Here is a tiny trained network, its code and every weight. The questions are about switching its units off for an input and a class, where a switched-off unit gives its printed mean instead of its output.

import numpy as np


def w(rows, s, z=0):
    codes = np.array(rows[::2]) - 128.0
    scale = np.full(codes.shape[1], s)
    scale[-1] = z or s
    return codes * scale


def f(y):
    return y / 2 * (1 + np.tanh(0.7978845608 * (y + 0.044715 * y**3)))


def log_softmax(a):
    a = a - a.max(-1, keepdims=True)
    return a - np.log(np.exp(a).sum(-1, keepdims=True))


def net(x, mask):
    res = np.array(x, float).reshape(1, 3) / 4 @ E
    y = f(res @ A[0][:, :-1].T + A[0][:, -1])
    res = res + np.where(mask, y, B[0][:, -1]) @ B[0][:, :-1]
    return log_softmax(res[-1] @ U[:, :-1].T + U[:, -1])


A, B = {}, {}
E = w([
[24,146,76],'x0',
[17,200,165],'x1',
[94,254,83],'x2',
],0.011)
A[0] = w([
[157,138,134,29],'n1',
[127,209,54,159],'n2',
[130,164,139,64],'n3',
[145,61,238,176],'n4',
[225,158,72,253],'n5',
[6,215,133,220],'n6',
[85,202,116,124],'n7',
[137,84,114,65],'n8',
[124,204,132,155],'n9',
[88,40,197,174],'n10',
],0.013,0.0064)
B[0] = w([
[99,175,127,126],'n1',
[186,147,143,188],'n2',
[120,248,126,132],'n3',
[169,109,107,196],'n4',
[187,125,112,194],'n5',
[111,103,162,251],'n6',
[126,133,172,187],'n7',
[61,169,122,140],'n8',
[149,155,178,174],'n9',
[102,47,99,181],'n10',
],0.014,0.02)
U = w([
[106,196,11,3],'0',
[153,190,213,30],'1',
[81,72,64,155],'2',
[250,88,75,250],'3',
],0.011,0.0063)

Each question gives the input, the list of numbers given to net, and the class t.
The units are the neurons (one row each of A and B). Each row of codes is followed by its name. A weight is (code - 128) times the scale printed after its matrix; where a second scale follows, it is the last column's (A, B and U).
mask holds one flag per neuron, in row order. A switched-off neuron (its flag False) gives its mean, the last column of its row in B, instead of its output. The means were averaged over made-up inputs and are rounded, as every weight is.
A unit's drop is (log p(t) with every unit on - log p(t) with that unit switched off) / (log p(t) with every unit on - log p(t) with every unit switched off).
The circuit of an input: a set's keep is (log p(t) with only the set's units on - log p(t) with every unit switched off) / (log p(t) with every unit on - log p(t) with every unit switched off). Starting from all 10 units, units are removed one at a time, each time the one whose removal leaves the highest keep (on an exact tie, the one counted first), for as long as the keep stays at least 0.8.
circuit, biggest first: the units of the circuit, biggest drop first
k most important neurons: the k neurons with the biggest drops, biggest first
drop when u is switched off: that unit's drop, to one decimal
input [7,1,0], class 1: circuit, biggest first : n10, n4
input [7,-4,-1], class 2: 2 most important neurons : n4, n5
input [-6,0,7], class 1: most important neuron : n4
input [2,0,-2], class 2: circuit, biggest first : n2, n5
input [3,0,-6], class 2: 3 most important neurons : n5, n2, n10
input [0,0,-4], class 2: 4 most important neurons : n2, n5, n10, n9
input [5,-1,2], class 1: 2 most important neurons : n10, n4
input [-3,1,4], class 1: 3 most important neurons : n4, n10, n9
input [2,8,-6], class 2: drop when n4 is switched off : 0.0
input [8,-5,7], class 1: drop when n4 is switched off : 0.1
